Here is a tiny trained network, its code and every weight. The questions are about switching its units off for an input and a class, where a switched-off unit gives its printed mean instead of its output.

import numpy as np


def w(rows, s, z=0):
    codes = np.array(rows[::2]) - 128.0
    scale = np.full(codes.shape[1], s)
    scale[-1] = z or s
    return codes * scale


def norm(h):
    return h / np.sqrt((h * h).mean(-1, keepdims=True) + 1e-5)


def f(y):
    return np.maximum(y, 0)


def log_softmax(a):
    a = a - a.max(-1, keepdims=True)
    return a - np.log(np.exp(a).sum(-1, keepdims=True))


def net(x, mask):
    res = np.array(x, float).reshape(1, 7) / 4 @ E
    u = 0
    for l in range(3):
        y = f(norm(res) @ A[l][:, :-1].T + A[l][:, -1])
        res = res + np.where(mask[u : u + 3], y, B[l][:, -1]) @ B[l][:, :-1]
        u += 3
    return log_softmax(norm(res)[-1] @ U[:, :-1].T + U[:, -1])


A, B = {}, {}
E = w([
[121,161,63],'x0',
[87,20,162],'x1',
[99,2,154],'x2',
[218,124,181],'x3',
[144,8,106],'x4',
[132,54,184],'x5',
[164,226,108],'x6',
],0.0067)
A[0] = w([
[89,176,205,181],'L0N1',
[123,145,219,249],'L0N2',
[7,125,124,121],'L0N3',
],0.017,0.0021)
B[0] = w([
[234,144,73,238],'L0N1',
[166,84,52,240],'L0N2',
[7,107,77,254],'L0N3',
],0.016,0.0053)
A[1] = w([
[24,109,82,239],'L1N1',
[116,122,129,1],'L1N2',
[245,146,145,150],'L1N3',
],0.012,0.0022)
B[1] = w([
[104,108,1,252],'L1N1',
[76,30,192,128],'L1N2',
[69,162,55,254],'L1N3',
],0.0083,0.0066)
A[2] = w([
[2,134,183,202],'L2N1',
[98,110,137,2],'L2N2',
[137,127,191,38],'L2N3',
],0.013,0.0026)
B[2] = w([
[20,1,46,251],'L2N1',
[107,176,128,140],'L2N2',
[234,89,93,128],'L2N3',
],0.0094,0.0023)
U = w([
[165,4,198,108],'0',
[150,175,94,122],'1',
[103,110,149,2],'2',
[106,248,100,178],'3',
[42,63,47,215],'4',
[171,157,170,66],'5',
[186,75,115,73],'6',
],0.02,0.0088)

Each question gives the input, the list of numbers given to net, and the class t.
The units are the neurons (one row each of A and B). Each row of codes is followed by its name. A weight is (code - 128) times the scale printed after its matrix; where a second scale follows, it is the last column's (A, B and U).
mask holds one flag per neuron, layer by layer. A switched-off neuron (its flag False) gives its mean, the last column of its row in B, instead of its output. The means were averaged over made-up inputs and are rounded, as every weight is.
A unit's drop is (log p(t) with every unit on - log p(t) with that unit switched off) / (log p(t) with every unit on - log p(t) with every unit switched off).
The circuit of an input: a set's keep is (log p(t) with only the set's units on - log p(t) with every unit switched off) / (log p(t) with every unit on - log p(t) with every unit switched off). Starting from all 9 units, units are removed one at a time, each time the one whose removal leaves the highest keep (on an exact tie, the one counted first), for as long as the keep stays at least 0.8.
units of the circuit, in order: the units of the circuit, biggest drop first
top k neurons: the k neurons with the biggest drops, biggest first
k most important neurons of layer l: the k neurons of layer l with the biggest drops, biggest first
drop when u is switched off: that unit's drop, to one decimal
input [-2,-4,3,3,0,0,-8], class 6: units of the circuit, in order => (L0N3)
input [-6,-3,-3,8,-4,1,1], class 6: units of the circuit, in order => (L0N2 L0N3)
input [1,4,7,8,-1,5,-5], class 0: units of the circuit, in order => (L0N3 L1N1)
input [-1,1,1,-1,5,1,3], class 0: top 3 neurons => (L0N3 L1N3 L0N1)
input [-3,5,1,5,-7,-3,3], class 1: 2 most important neurons of layer 0 => (L0N1 L0N3)
input [7,-5,-7,0,4,2,-5], class 3: units of the circuit, in order => (L0N3 L0N2 L1N1)
input [-5,4,6,0,4,7,7], class 0: units of the circuit, in order => (L0N3 L1N1)
input [-4,4,0,3,-4,2,-5], class 6: units of the circuit, in order => (L0N3 L1N1 L0N1)
input [-4,-6,-5,-3,5,-5,0], class 3: top 2 neurons => (L0N3 L0N2)
input [-8,-5,1,8,8,-7,6], class 3: top 2 neurons => (L1N3 L0N3)
input [4,7,0,7,6,5,0], class 0: top 3 neurons => (L0N3 L1N1 L0N1)
input [-6,-2,2,2,0,3,-4], class 6: 2 most important neurons of layer 0 => (L0N3 L0N2)
input [1,-3,1,6,0,-6,-2], class 3: top 4 neurons => (L0N3 L0N2 L1N1 L2N1)
input [-5,-7,-2,0,1,7,2], class 6: 2 most important neurons of layer 0 => (L0N2 L0N3)
input [-2,-7,-4,0,5,-1,3], class 3: most important neuron of layer 0 => (L0N3)
input [-5,-5,-1,-3,-7,2,-1], class 1: top 2 neurons => (L0N1 L0N2)
input [4,-6,-8,-2,4,-7,-6], class 3: top 3 neurons => (L0N3 L0N2 L2N1)
input [-2,7,-1,4,-5,-7,-4], class 1: top 3 neurons => (L0N1 L2N1 L1N1)
input [0,-3,-3,1,3,-6,-2], class 3: top 4 neurons => (L0N3 L0N2 L1N1 L2N1)
input [5,-5,2,-3,-6,8,2], class 3: top neuron => (L0N1)
input [-3,-5,7,0,5,8,5], class 0: drop when L0N3 is switched off => 0.8
input [4,6,0,6,1,-1,-8], class 0: drop when L0N3 is switched off => 1.0
input [-5,-6,-6,0,-2,6,-6], class 6: drop when L0N3 is switched off => 0.1
input [-7,-1,5,-1,-6,6,8], class 1: drop when L0N1 is switched off => 0.2
